Below are the code and all the weights of a small trained network. Each question names an input and a target symbol and asks about switching units off, where a switched-off unit gives its printed mean instead of its output.

import numpy as np


def w(rows, s, z=0):
    codes = np.array(rows[::2]) - 128.0
    scale = np.full(codes.shape[1], s)
    scale[-1] = z or s
    return codes * scale


def norm(h):
    return h / np.sqrt((h * h).mean(-1, keepdims=True) + 1e-5)


def f(y):
    return y / 2 * (1 + np.tanh(0.7978845608 * (y + 0.044715 * y**3)))


def softmax(a):
    e = np.exp(a - a.max(-1, keepdims=True))
    return e / e.sum(-1, keepdims=True)


def log_softmax(a):
    a = a - a.max(-1, keepdims=True)
    return a - np.log(np.exp(a).sum(-1, keepdims=True))


def net(x, mask):
    ids = ['Σαζηθλω'.index(c) for c in x.split()]
    T = len(ids)
    res = E[ids] + P[:T]
    u = 0
    for l in range(3):
        r = norm(res)
        for j in range(3):
            rows = slice(3 * j, 3 * j + 3)
            q, k, v = (r @ M[l][rows].T for M in (Q, K, V))
            z = softmax(np.where(np.tri(T) > 0, q @ k.T / 3**0.5, -1e9)) @ v
            o = O[l][rows]
            res = res + np.where(mask[u + j], z, o[:, -1]) @ o[:, :-1]
        u += 3
        y = f(norm(res) @ A[l][:, :-1].T + A[l][:, -1])
        res = res + np.where(mask[u : u + 8], y, B[l][:, -1]) @ B[l][:, :-1]
        u += 8
    return log_softmax(norm(res)[-1] @ U[:, :-1].T + U[:, -1])


Q, K, V, O, A, B = {}, {}, {}, {}, {}, {}
E = w([
[101,96,121,70,176],'Σ',
[99,2,113,161,160],'α',
[130,247,150,41,82],'ζ',
[196,57,140,45,75],'η',
[154,90,105,154,17],'θ',
[191,65,140,49,74],'λ',
[49,159,114,131,76],'ω',
],0.0062)
P = w([
[163,145,162,154,136],'0',
[126,170,97,121,177],'1',
[215,70,42,31,54],'2',
[117,99,157,191,187],'3',
[86,131,147,137,159],'4',
[169,43,2,56,104],'5',
[77,75,221,178,194],'6',
],0.0077)
Q[0] = w([
[123,134,147,202,132],'0.h1',
[69,143,120,120,156],'0.h1',
[137,178,191,192,175],'0.h1',
[119,71,198,125,244],'0.h2',
[125,95,96,127,2],'0.h2',
[159,28,130,84,84],'0.h2',
[87,128,126,42,166],'0.h3',
[206,82,128,83,107],'0.h3',
[98,159,222,98,171],'0.h3',
],0.0097)
K[0] = w([
[129,70,164,185,133],'0.h1',
[155,124,173,103,114],'0.h1',
[99,149,193,151,140],'0.h1',
[43,40,191,156,172],'0.h2',
[210,103,62,118,12],'0.h2',
[185,66,132,99,106],'0.h2',
[116,150,119,32,138],'0.h3',
[220,124,176,101,107],'0.h3',
[94,67,103,90,89],'0.h3',
],0.011)
V[0] = w([
[33,157,159,91,127],'0.h1',
[142,105,130,193,236],'0.h1',
[169,101,246,255,140],'0.h1',
[241,80,93,87,137],'0.h2',
[156,238,50,128,82],'0.h2',
[55,123,216,219,173],'0.h2',
[199,129,104,124,163],'0.h3',
[240,101,160,157,106],'0.h3',
[154,86,212,111,163],'0.h3',
],0.0058)
O[0] = w([
[201,117,163,125,165,126],'0.h1',
[91,104,247,22,68,5],'0.h1',
[40,124,164,66,219,24],'0.h1',
[113,132,155,201,136,191],'0.h2',
[77,108,208,49,131,169],'0.h2',
[149,195,99,66,152,13],'0.h2',
[138,124,118,251,128,150],'0.h3',
[193,142,193,179,166,163],'0.h3',
[229,239,127,151,255,115],'0.h3',
],0.0045,0.003)
A[0] = w([
[86,254,62,129,179,165],'0.n1',
[219,68,144,167,133,148],'0.n2',
[200,190,182,132,225,80],'0.n3',
[99,114,151,131,206,109],'0.n4',
[200,180,172,119,170,1],'0.n5',
[76,110,61,149,81,156],'0.n6',
[26,176,184,157,118,206],'0.n7',
[167,152,188,145,188,62],'0.n8',
],0.0077,0.0051)
B[0] = w([
[157,189,52,26,88,249],'0.n1',
[83,233,165,133,128,252],'0.n2',
[165,1,197,108,45,209],'0.n3',
[82,97,105,141,152,153],'0.n4',
[178,79,194,80,128,133],'0.n5',
[191,111,231,129,149,206],'0.n6',
[36,172,38,86,105,235],'0.n7',
[115,115,176,63,180,147],'0.n8',
],0.0065,0.0037)
Q[1] = w([
[125,107,117,171,66],'1.h1',
[136,134,181,60,123],'1.h1',
[46,101,188,57,152],'1.h1',
[91,197,99,123,89],'1.h2',
[134,173,138,169,251],'1.h2',
[42,136,147,123,155],'1.h2',
[185,103,115,90,111],'1.h3',
[121,171,184,61,183],'1.h3',
[197,133,124,138,60],'1.h3',
],0.011)
K[1] = w([
[81,103,215,86,103],'1.h1',
[162,83,92,208,113],'1.h1',
[90,127,59,204,52],'1.h1',
[134,242,118,99,66],'1.h2',
[112,130,18,250,179],'1.h2',
[49,233,99,108,169],'1.h2',
[111,126,100,173,1],'1.h3',
[42,230,218,108,140],'1.h3',
[146,51,142,179,111],'1.h3',
],0.0074)
V[1] = w([
[121,145,97,99,200],'1.h1',
[164,253,212,83,173],'1.h1',
[116,196,143,114,67],'1.h1',
[163,115,121,127,119],'1.h2',
[65,119,125,196,169],'1.h2',
[96,158,197,126,134],'1.h2',
[182,135,150,99,141],'1.h3',
[138,87,72,175,170],'1.h3',
[106,88,114,114,159],'1.h3',
],0.0081)
O[1] = w([
[246,109,80,46,180,75],'1.h1',
[23,146,175,2,132,181],'1.h1',
[82,134,251,71,170,217],'1.h1',
[91,184,79,147,132,145],'1.h2',
[199,48,124,63,148,3],'1.h2',
[150,89,176,34,193,128],'1.h2',
[167,70,118,113,25,147],'1.h3',
[138,125,187,193,5,66],'1.h3',
[167,150,217,96,119,74],'1.h3',
],0.0042,0.0046)
A[1] = w([
[157,52,116,177,128,148],'1.n1',
[158,74,72,67,148,114],'1.n2',
[178,140,2,87,172,4],'1.n3',
[77,48,24,86,159,41],'1.n4',
[20,125,186,115,90,134],'1.n5',
[184,150,73,202,108,114],'1.n6',
[87,55,34,144,187,85],'1.n7',
[80,110,169,112,175,100],'1.n8',
],0.0078,0.0022)
B[1] = w([
[101,206,114,64,114,143],'1.n1',
[182,74,103,209,107,141],'1.n2',
[169,78,203,157,63,156],'1.n3',
[170,100,152,93,3,163],'1.n4',
[79,15,184,183,128,253],'1.n5',
[78,95,192,92,103,169],'1.n6',
[153,167,123,61,5,146],'1.n7',
[111,93,78,131,138,158],'1.n8',
],0.0077,0.0047)
Q[2] = w([
[93,118,161,119,125],'2.h1',
[116,153,44,156,174],'2.h1',
[104,84,66,42,142],'2.h1',
[182,141,138,114,163],'2.h2',
[193,154,109,96,158],'2.h2',
[112,95,167,96,122],'2.h2',
[162,131,208,190,114],'2.h3',
[68,26,126,82,6],'2.h3',
[180,92,118,53,211],'2.h3',
],0.011)
K[2] = w([
[141,164,154,118,81],'2.h1',
[132,92,158,108,192],'2.h1',
[231,122,102,14,153],'2.h1',
[100,220,107,200,79],'2.h2',
[135,191,78,177,63],'2.h2',
[104,163,120,54,52],'2.h2',
[174,133,246,139,254],'2.h3',
[133,34,89,58,158],'2.h3',
[146,96,76,228,12],'2.h3',
],0.0073)
V[2] = w([
[122,123,115,2,163],'2.h1',
[211,141,165,124,139],'2.h1',
[131,177,169,95,40],'2.h1',
[110,74,152,87,194],'2.h2',
[184,101,156,140,212],'2.h2',
[113,96,49,173,66],'2.h2',
[75,138,92,218,172],'2.h3',
[89,106,139,120,209],'2.h3',
[167,209,106,27,224],'2.h3',
],0.0068)
O[2] = w([
[179,161,110,232,37,136],'2.h1',
[142,54,145,134,22,68],'2.h1',
[218,19,112,47,218,254],'2.h1',
[207,175,77,168,36,226],'2.h2',
[183,223,67,124,49,66],'2.h2',
[83,20,89,74,95,75],'2.h2',
[221,86,202,56,58,24],'2.h3',
[159,115,122,112,19,185],'2.h3',
[33,181,109,89,3,107],'2.h3',
],0.0044,0.0047)
A[2] = w([
[164,130,62,73,126,174],'2.n1',
[193,174,178,120,245,114],'2.n2',
[120,230,62,85,132,21],'2.n3',
[204,127,74,118,149,3],'2.n4',
[90,142,146,102,74,87],'2.n5',
[114,123,182,149,134,114],'2.n6',
[204,122,193,166,213,20],'2.n7',
[204,128,48,181,145,147],'2.n8',
],0.011,0.0036)
B[2] = w([
[100,105,102,206,123,241],'2.n1',
[194,61,221,93,218,170],'2.n2',
[138,254,139,176,147,235],'2.n3',
[75,111,89,171,221,121],'2.n4',
[115,105,63,95,177,251],'2.n5',
[141,85,127,176,157,227],'2.n6',
[135,181,167,56,230,179],'2.n7',
[126,80,50,81,227,142],'2.n8',
],0.0084,0.0028)
U = w([
[20,112,136,2,104,1],'Σ',
[184,98,21,177,185,64],'α',
[191,129,145,123,12,164],'ζ',
[62,120,190,247,103,81],'η',
[159,149,176,107,171,150],'θ',
[152,148,183,108,172,121],'λ',
[107,243,105,142,108,254],'ω',
],0.0092,0.0029)

Each question gives the input, a string of symbols that net reads in full, and the target symbol t.
The units are the heads (3 rows each of Q, K, V and O) and the neurons (one row each of A and B). Each row of codes is followed by its name. A weight is (code - 128) times the scale printed after its matrix; where a second scale follows, it is the last column's (O, A, B and U).
mask holds one flag per unit, layer by layer, with each layer's heads first. A switched-off unit (its flag False) gives its mean, the last column of its rows in O or B, instead of its output. The means were averaged over made-up inputs and are rounded, as every weight is.
A unit's drop is (log p(t) with every unit on - log p(t) with that unit switched off) / (log p(t) with every unit on - log p(t) with every unit switched off).
The circuit of an input: a set's keep is (log p(t) with only the set's units on - log p(t) with every unit switched off) / (log p(t) with every unit on - log p(t) with every unit switched off). Starting from the 12 units with the biggest drops (on a tie, the unit counted first), units are removed one at a time, each time the one whose removal leaves the highest keep (on an exact tie, the one counted first), for as long as the keep stays at least 0.8.
circuit, biggest first: the units of the circuit, biggest drop first
most important unit: the unit with the biggest drop
k most important neurons: the k neurons with the biggest drops, biggest first
top k neurons in layer l: the k neurons of layer l with the biggest drops, biggest first
heads that matter: for each layer, one digit per head in row order, 1 if its drop is at least 0.15 and else 0, layers parted by /
input θ Σ ζ α Σ ζ, target ζ: circuit, biggest first -> 1.n6; 0.h1; 0.n7
input ζ θ ζ ω, target ω: circuit, biggest first -> 0.h2; 2.n3
input ζ θ θ, target η: heads that matter -> 000 / 000 / 000
input ζ θ ω α ω, target Σ: 2 most important neurons -> 0.n7; 2.n1
input θ θ α ζ θ ζ θ, target Σ: 2 most important neurons -> 0.n7; 1.n7
input ζ η ζ Σ ζ θ, target η: most important unit -> 0.h2
input Σ ζ ζ η ζ α ζ, target α: circuit, biggest first -> 1.h1; 2.n8
input α θ θ θ ζ α α, target α: circuit, biggest first -> 0.h2; 0.h1; 1.h1
input α ζ ζ ζ λ, target λ: 4 most important neurons -> 0.n2; 0.n3; 0.n7; 1.n6
input α ζ λ, target α: 3 most important neurons -> 0.n3; 0.n8; 2.n8
input ζ Σ ζ η Σ, target α: circuit, biggest first -> 0.h2; 0.n2
input Σ ω ζ α λ θ, target ω: heads that matter -> 111 / 000 / 010
input α θ λ θ ω, target Σ: heads that matter -> 000 / 000 / 000
input α ζ θ, target α: top 3 neurons in layer 0 -> 0.n8; 0.n3; 0.n6
input ζ α ζ ζ Σ λ, target η: most important unit -> 0.n1
input ζ Σ ζ ζ ζ ζ ζ, target Σ: 2 most important neurons -> 0.n7; 0.n6
input α ζ ω, target α: circuit, biggest first -> 0.h1; 2.n8
input ζ ζ η θ ζ α ζ, target α: circuit, biggest first -> 1.h1; 0.h2
input Σ α η, target ω: top 3 neurons in layer 0 -> 0.n8; 0.n1; 0.n2
input η ζ α, target λ: most important unit -> 0.n3
input α α θ, target α: top 2 neurons in layer 0 -> 0.n3; 0.n8
input ζ ζ ζ η η α, target η: top 2 neurons in layer 0 -> 0.n2; 0.n3
input ζ Σ ζ ω λ ζ, target η: 3 most important neurons -> 0.n1; 0.n3; 0.n8
input Σ θ ζ ω ζ α, target ω: 2 most important neurons -> 1.n1; 0.n3
input Σ ζ λ ζ ζ ζ, target ω: 2 most important neurons -> 0.n8; 1.n5
input ζ α ζ, target η: heads that matter -> 010 / 001 / 000
input Σ ζ θ ω ζ Σ, target ω: 3 most important neurons -> 0.n8; 0.n3; 0.n7
input Σ ω θ, target ω: heads that matter -> 111 / 000 / 000
input ζ α ω, target η: most important unit -> 0.h2
